Below is a small trained network, with its code and all its weights. Each question gives an input and a class and asks what happens when units are switched off, that is, made to give their printed mean instead of their output.

import numpy as np


def w(rows, s, z=0):
    codes = np.array(rows[::2]) - 128.0
    scale = np.full(codes.shape[1], s)
    scale[-1] = z or s
    return codes * scale


def f(y):
    return np.maximum(y, 0)


def log_softmax(a):
    a = a - a.max(-1, keepdims=True)
    return a - np.log(np.exp(a).sum(-1, keepdims=True))


def net(x, mask):
    res = np.array(x, float).reshape(1, 6) / 4 @ E
    y = f(res @ A[0][:, :-1].T + A[0][:, -1])
    res = res + np.where(mask, y, B[0][:, -1]) @ B[0][:, :-1]
    return log_softmax(res[-1] @ U[:, :-1].T + U[:, -1])


A, B = {}, {}
E = w([
[155,39,190,135,64,217,204,165],'x0',
[176,133,143,245,105,153,91,87],'x1',
[122,118,125,137,129,117,137,133],'x2',
[57,61,242,137,157,110,78,79],'x3',
[170,132,142,92,135,168,73,121],'x4',
[105,129,112,139,117,124,146,120],'x5',
],0.012)
A[0] = w([
[163,179,91,125,133,105,94,145,214],'N1',
[135,147,198,249,108,148,98,69,120],'N2',
[156,211,47,110,194,104,137,180,224],'N3',
[212,143,119,117,75,115,154,170,223],'N4',
[124,111,167,114,62,174,169,179,253],'N5',
[167,140,92,189,69,86,74,80,151],'N6',
[186,116,118,205,126,147,123,135,154],'N7',
[105,118,160,97,128,165,154,101,228],'N8',
[79,126,150,78,173,56,74,73,228],'N9',
[130,97,196,105,107,143,151,121,116],'N10',
[164,117,214,213,84,181,144,128,81],'N11',
[154,145,111,103,141,144,143,160,154],'N12',
],0.013,0.003)
B[0] = w([
[183,176,202,107,157,108,207,59,195],'N1',
[156,85,63,143,213,189,99,103,246],'N2',
[142,58,98,71,217,129,232,48,237],'N3',
[149,198,27,179,26,141,197,159,211],'N4',
[170,67,98,121,63,136,163,199,237],'N5',
[187,167,149,226,128,86,79,55,202],'N6',
[56,153,101,179,83,183,149,2,199],'N7',
[75,9,153,106,94,44,153,217,182],'N8',
[32,231,170,126,128,182,84,196,224],'N9',
[143,65,161,89,120,76,134,148,199],'N10',
[76,97,111,78,174,207,185,32,248],'N11',
[139,105,74,79,75,159,145,130,170],'N12',
],0.0085,0.017)
U = w([
[155,88,117,49,194,157,208,78,254],'0',
[250,176,144,191,121,59,164,36,61],'1',
[61,219,198,98,129,136,112,188,169],'2',
[143,164,151,225,225,152,33,146,136],'3',
[238,122,39,91,20,116,176,255,58],'4',
[152,146,72,186,11,225,164,131,46],'5',
[145,31,233,65,52,63,144,177,42],'6',
],0.0088,0.003)

Each question gives the input, the list of numbers given to net, and the class t.
The units are the neurons (one row each of A and B). Each row of codes is followed by its name. A weight is (code - 128) times the scale printed after its matrix; where a second scale follows, it is the last column's (A, B and U).
mask holds one flag per neuron, in row order. A switched-off neuron (its flag False) gives its mean, the last column of its row in B, instead of its output. The means were averaged over made-up inputs and are rounded, as every weight is.
A unit's drop is (log p(t) with every unit on - log p(t) with that unit switched off) / (log p(t) with every unit on - log p(t) with every unit switched off).
The circuit of an input: a set's keep is (log p(t) with only the set's units on - log p(t) with every unit switched off) / (log p(t) with every unit on - log p(t) with every unit switched off). Starting from all 12 units, units are removed one at a time, each time the one whose removal leaves the highest keep (on an exact tie, the one counted first), for as long as the keep stays at least 0.8.
circuit, biggest first: the units of the circuit, biggest drop first
unit that matters most: the unit with the biggest drop
top k neurons: the k neurons with the biggest drops, biggest first
drop of u: that unit's drop, to one decimal
input [5,-6,5,1,-6,0], class 6: unit that matters most	N4
input [7,0,4,8,7,4], class 6: top 2 neurons	[N8, N10]
input [8,-2,4,1,2,-8], class 6: circuit, biggest first	[N8, N2]
input [0,-1,2,2,0,-2], class 2: top 2 neurons	[N3, N5]
input [-5,-1,0,2,-2,2], class 2: top 2 neurons	[N9, N2]
input [4,0,5,8,2,0], class 6: top 3 neurons	[N8, N3, N10]
input [-6,2,2,-7,4,3], class 1: top 2 neurons	[N6, N11]
input [-7,1,-8,8,-7,-5], class 3: drop of N8	0.1
input [4,-8,8,-2,3,-3], class 4: drop of N3	0.0
input [6,-1,6,-8,3,5], class 4: drop of N5	0.3
input [-4,0,8,1,-7,-3], class 2: drop of N2	0.2
